Each row has a name. Each piece below is followed by the name of the row it came from. Each question is about the rows just above it.

[ 85  98  96  91  90  91  94  98 106 112 115 123 133 139 150 155 145 160
 166 166 168 164 158 155 147 143 137 128 116 114  95 111  95  96  90  91
  78 100 100 108 114 115 130 128 141 148 154 161 164 161 164 164 164 158
 154]  <114>
[ 84  92 101 112 127 139 148 160 173 177 178 176 182 182 168 172 153 147
 136 125 114 105  95  85  89  74  67  74  78  88  86 109 120 125 139 146
 150 163 175 178 171 185 172 162 168 160 153 139 126 116 103  91  84  80
  76]  <75>
[140 148 141 132 119 108  97  95  88 101 111 125 137 150 159 163 167 153
 146 131 125 108 102  92  86 102 103 121 137 148 147 162 162 152 146 138
 146 114  97  99 100 104 106 109 128 143 156 154 167 148 151 138 123 111
 103]  <60>
q: [146 138 146 114  97  99] => <60>
Which row holds [141 148]? => <114>
q: [125 114 105  95  85] => <75>

[158  81 122 134 147] = <139>
[126 127 141 123  91] = <17>
[158 135 138 124 120] = <117>
[122 158 134  81 127] = <10>
q: [122 158 134  81] => <10>
[138 124 120] is in which row? => <117>
[158 134] is in which row? => <10>
Where do [158  81 122] appear? => <139>
Which row holds [134  81 127]? => <10>

[ 83 155  87 100 103  97 107  86 163 173 102 123] : <71>
[136  90 138 176 139 105 106 142 123 127 115 100] : <65>
[164 143 141 121 132 150 127 106 143 146 123 141] : <22>
[125 121  96 123 146 136  91 143 112 118 111 154] : <97>
[121  93 123 146 136  91 150 121 141 146 143 132] : <98>
[174 132 129 153 139 143 112  96 137 138 101 135] : <105>
q: [106 142 123 127 115] => <65>
Which row holds [136  90 138 176 139 105 106 142 123 127]? => <65>
The row with [121 132 150 127 106 143 146 123 141] is => <22>
The row with [121  96 123 146 136  91] is => <97>
q: [127 115] => <65>
[155  87 100 103  97 107  86 163 173 102] is in which row? => <71>
The row with [ 83 155  87 100] is => <71>

[138 105 174 161 143 101 156 125 131 140  88 154  92 154 143 102 134]  <11>
[131 140  88 155 140  88 157  92 128 129 112 104 107 132 128 101 135]  <45>
[138 105 174 161 143 101 156 125 128 129 112 108 137 139 136 122 130]  <85>
The row with [101 156 125 131 140  88 154  92] is => <11>
q: [ 88 155 140  88 157  92] => <45>
q: [131 140  88 154] => <11>
Which row holds [132 128 101 135]? => <45>
[138 105 174 161 143 101 156 125 131 140  88 154  92 154 143 102 134] is in which row? => <11>
q: [ 88 154] => <11>
q: [156 125 128 129 112 108] => <85>

[106 120 133 127 140 137  98 145] : <96>
[122 132 137 144 149  89 146 143] : <79>
[ 99 122 132 134 144 149  89 146] : <129>
[ 96 145 133 137 145 157  79 142] : <38>
[103 120 132 129 142 142  96 145] : <150>
[103 120 132 129 142 145  90 142] : <72>
q: [122 132 134 144 149  89 146] => <129>
q: [ 98 145] => <96>

[132 123 138 126 114 137 132 135 126 128 133 117 130 125 136 138 128 129
 116 127 117 130 129 122 125 133 125 132] -> <118>
[123 141 127 134 128 125 137 121 120 133 123 132 128 131 130 132 151 133
 129 122 131 119 123 133 124 116 135 129] -> <162>
[131 126 126 124 133 128 129 131 130 129 115 133 131 135 122 116 154 127
 128 124 124 133 122 129 122 136 126 137] -> <33>
[131 124 124 128 135 126 130 132 128 125 120 123 134 131 141 131  80 127
 119 137 121 121 141 127 140 125 133 119] -> <99>
[125 120 134 128 121 129 128 128 137 133 121 135 121 136 125 126 118 136
 116 140 123 129 131 126 128 120 133 115] -> <62>
[133 132 135 121 132 118 139 120 127 126 124 138 120 128 135 133 155 128
 131 141 112 133 122 133 123 120 127 133] -> <148>
[133 124 139 120 123 126 121 136 137 127 132 132 128 137 129 128 117 130
 124 125 127 131 131 133 117 126 124 137] -> <152>
The row with [121 141] is => <99>
q: [133 131 135] => <33>
Where do [115 133 131 135 122 116 154 127] appear? => <33>
Which row holds [136 126]? => <33>

[122 112 129 107 148 119 142 125 120  89 100 127 107 125 168 148 162  94
 117 130 138 112 139 124 148 128 140 106 116 132 123 116 135 170 141 180
  83 112 120 108 168 106 140 145 121 161 149 115 138 129 149 122 139 129
 156 150 160 123 120 167] = <32>
[123 159 121 107 148 119 142 125 120  89 100 127 107 101 168 148 162  94
 117 130 179 112 139 124 129 128 140 106 127 132 123 116 135 170 141 180
 145 168 140 120 106 108 112  83 121 161 149 115 138 129 149 122 115 129
 156 150 160 123 120 167] = <50>
[123 130 121 107 148 119 142 125 120  89 100 127 107 125 168 148 162  94
 124 130 138 112 139 125 148 128 140 106 116 132 123 116 135 170 141 180
 145 168 140 120 106 108 112  83 121 161 149 115 138 126 149 122 139 129
 156 150 160 123 120 167] = <122>
q: [123 159 121 107 148 119 142 125 120  89 100 127 107 101 168 148 162  94
 117 130 179 112 139 124 129 128 140 106 127 132 123 116 135 170 141 180
 145 168 140 120 106 108 112  83 121 161 149 115 138 129 149 122 115 129
 156 150 160 123 120 167] => <50>
q: [122 115 129] => <50>
q: [122 112 129 107 148 119 142 125 120  89 100 127 107 125 168 148 162  94
 117 130 138 112 139 124 148 128 140 106 116 132 123 116 135 170 141 180
  83 112 120 108 168 106 140 145 121 161 149 115 138 129 149 122 139 129
 156 150 160 123 120 167] => <32>

[138 173  81 130 103 156  99]  <9>
[135 156 136  83 180 110 153]  <13>
[129 121 161  96 182 105 157]  <133>
[121  85 143 171  82 143 114]  <175>
[118  69 166 164 108 128 126]  <149>
[129 115 117 163  72 156  98]  <4>
[119  91 177 118 170 107 149]  <180>
[136 144  93 154  80 157  96]  <67>
[161  94 182 105 157 116 141]  <61>
[141 189  78 109 135 138 110]  <100>
Which row holds [161  96 182 105 157]? => <133>
q: [141 189  78 109] => <100>
q: [ 82 143] => <175>
q: [156  99] => <9>

[149 107 129 157 123  82 101 166] = <54>
[ 97 123 101 107 157 129  82 179] = <131>
[158 184 157 101 123 166 129  82] = <12>
[ 97  94 151 138  98 159 134 100] = <25>
Which row holds [158 184 157 101]? => <12>
q: [129 157 123  82 101 166] => <54>
q: [107 129 157 123  82 101] => <54>
The row with [158 184 157 101 123] is => <12>
q: [157 101 123 166] => <12>
Where do [ 94 151 138  98 159] appear? => <25>
Which row holds [149 107 129 157 123  82]? => <54>

[124 117 120  97] -> <47>
[156 175 161 110] -> <37>
[175 124 110 161] -> <2>
The row with [161 110] is => <37>

[126 111 141 116 144 158 131 148 166 129 141 135 126 148 140 102 112 149
 108 124 135 138 134 128 124 106 159 114 144 127 134 154 123 125 136 149
 163 129 124 129 138 161 161 124 109 139 129 144 108 123  91 115 127 144
 130 102 123 152 142 122 142 152 102 141] -> <110>
[134 135 117 121 127 139 127 145 137 128 120 128 130 124 152 120 128 143
 116 122 134 120 135 134 123 128 138 107 122 118 138 138 134 156 147 121
 136 123 127 125 121 131 123 108 132 125 118 144 128 118 122 114 124 122
 141 123 118 136 156 132 143 141 129 128] -> <113>
[131 128 122 121 131 143 142 133 140 130 135 140 132 132 142 115 131 133
 123 132 139 129 124 131 149 108 136 104 125 129 129 122 122 122 152 128
 121 135 118 131 129 126 132 129 118 124 121 141 133 129 141 128 133 134
 138 116 139 113 139 127 116 127 120 126] -> <40>
[128 118 121 114 111 136 116 187 137 130 117 131 111 103 130 153 131 157
 127 107 146 122 146 127 116 115 133 111  97 108 133 140 138 164 141 113
 131 116 150 154 114 148 119  97 122 118 111 145 142 119  91 121 119 107
 139 119 118 157 180 122 157 135 125 123] -> <15>
[134 135 117 142 143 131 133 140 121 128 120 128 130 124 152 120 128 143
 131 122 134 120 135 134 123 128 138 107 122 118 138 138 134 140 147 121
 136 120 127 125 121 131 123 121 132 125 118 144 128 118 122 136 124 122
 141 123 118 136 156 132 143 141 129 128] -> <143>
[118 123 105 111 114 135 114 165 136 135 113 137 128 115 134 141 129 148
 116 123 141 124 144 125 117 119 132 117  99 117 145 127 129 161 143 113
 130 129 150 134 115 138 119 119 127 109 111 138 138 123 100 126 111 118
 136 120 121 157 168 133 150 133 122 124] -> <136>
Where do [134 135 117 142 143 131 133 140 121 128 120 128 130 124 152 120 128 143
 131 122 134 120 135 134 123 128 138 107 122 118 138 138 134 140 147 121
 136 120 127 125 121 131 123 121 132 125 118 144 128 118 122 136 124 122
 141 123 118 136 156 132 143 141 129 128] appear? => <143>
q: [128 118 122 114] => <113>
[134 135 117 121 127 139 127 145 137 128 120 128 130 124 152 120 128 143
 116 122 134 120 135 134 123 128 138 107 122 118 138 138 134 156 147 121
 136 123 127 125 121 131 123 108 132 125 118 144 128 118 122 114 124 122
 141 123 118 136 156 132 143 141 129 128] is in which row? => <113>
Where do [121 131 143 142 133 140] appear? => <40>
q: [114 111 136 116 187 137 130 117] => <15>
q: [124 144 125] => <136>

[126 118 130 116 136 147 121  71  87 102 147 135 133 114 134 175 125  81
 140] -> <134>
[108 119 148 125 136 159 143 168 156 153 175 157 146 132 172 102 116 162
 142] -> <124>
[114 131 110 155 121 101 132 177 166 152 104 132 128 129 130  99 126 180
 125] -> <116>
[125 131 159 129 141  99 168 143 144 148 103 165 178 151 185 111 120 142
 150] -> <46>
[125 131 159 129 141  99 168 143 144 148 103 165 178 151 123 137 147  99
 109] -> <111>
[ 88  92 124 135 103 133 155 134 145 115 112 113 147 120 157  94  89 136
 120] -> <84>
[155 139 114 129 110 155 121 158 148 146 167 110 129 128 118 104 162 148
 122] -> <112>
q: [128 129] => <116>
Where do [125 131 159 129 141  99 168 143 144 148 103 165 178 151 185 111 120 142
 150] appear? => <46>
q: [114 129 110 155 121] => <112>
q: [112 113 147 120 157  94  89] => <84>
q: [ 92 124] => <84>

[103 104 149 158 120  93 113 171  91 157 125  94 139 124 125  91 102  88
 105  94 149 170 128 145 176 102  93  95 171 163 151 125 124]  <157>
[154 137 163 126 122 149 153  96 153  95 162 143  99 153  96 153 141 149
 141 146 161 114 153  94 107 137 158 122 104  99 155 152 113]  <78>
[132 147 141 105 155 144 143 110 149 106 143 147 157 100 113 151 151 150
 121 138 136 118  94 121 110 126 142 151 105  91 163 141 132]  <193>
[130 143 158 105 144 143 139 114 144 104 146 146 144  99  93 140 141 145
 110 125 159 128  95 112 115 113 138 134 109 121 111 153 153]  <140>
[100 111 151 151 135  89 113 160  98 143 124  96 136 116 117  98 108  94
  99  96 157 159 120 139 165  94 101  94 164 155 146 134 127]  <159>
[118 104 116 155  99 104 103 151  99 152 116 103  97 165 145 104 100 103
 146 111 120 155 149 133 159 125 105 100 157 145 153 110 101]  <58>
[108 129  86 111 155 116 101 143 114 147 101 125 155 100 146 115 127 111
 128 115  87 141  91 159 141 129 113 149 141 148 101 105 154]  <164>
[113 141 111  95 161 130 120 130 126 126 109 137 170  84 137 131 146 132
 124 127 110 135  83 143 126 124 121 166 118 141  91 132 163]  <115>
[149 111  94 147 103 138 119 111 147 128 119 135 104 165 143 148 118 146
 157 151 111 109 158 115 110 150 143 131 121  99 139 111  98]  <130>
[140 117  87 148 107 126 110 125 130 143 111 128 105 165 152 130 116 126
 158 145  95 106 168 134 112 157 133 131 129 108 136 107  98]  <126>
[128 120 179 142 120 119 134 139 117 129 153 113 123 141 103 114 121 115
 107 122 174 153 137 114 140 105 123 104 141 135 151 151 126]  <52>
[ 93 140] is in which row? => <140>
q: [ 94 107 137 158] => <78>
q: [141  91 132 163] => <115>
q: [100 113 151 151] => <193>

[114 138 137  95] : <125>
[156 147 149 105] : <119>
[111 140  92 171] : <156>
[160 138 156 143] : <174>
[122 173 108 139] : <26>
[147 160 137  95] : <44>
[ 92 174  99 174] : <187>
[148 130 133 147] : <147>
[131 136 122 150] : <160>
[114 138  98 182] : <55>
[139 136 122 150] : <185>
[144 157 137 111] : <189>
Where do [ 92 171] appear? => <156>
q: [147 160 137  95] => <44>
q: [138 156] => <174>
Where do [108 139] appear? => <26>

[127  94  85  91 175] -> <39>
[101 109 120 142 138] -> <73>
[158 166  91  85 172] -> <6>
[144  89 145  95 174] -> <21>
[144  89 145 112 166] -> <163>
[119 166 158  96 156] -> <161>
[127  94  85 171 119] -> <89>
[129 133 178  80 168] -> <31>
q: [119 166 158  96] => <161>
The row with [85 91] is => <39>

[129 129 125 131] = <107>
[125 132  79 163] = <24>
[129 129 123 131] = <123>
[129 129 123 165] = <176>
[144 134  82 162] = <14>
[135 122 132 124] = <137>
[140 138  77 167] = <63>
[131 127 126 129] = <82>
The row with [125 131] is => <107>
Which row holds [129 129 123 165]? => <176>
q: [122 132 124] => <137>
Which row holds [ 77 167]? => <63>
Where do [127 126] appear? => <82>
q: [132  79] => <24>

